Questions about the row below.
1) Find the second entry.
2) Find the 1st entry.
3) Find the largest entry.
4) Find the last entry.
5) Find the entry just left of -21.
6) Find the entry just right of -37.
7) Find the entry just right of the largest entry.
-23   -1   17   21  -39   -9  -66   25  -37  -12   -1  -13  -21  -13    5  -28
1) -1
2) -23
3) 25
4) -28
5) -13
6) -12
7) -37
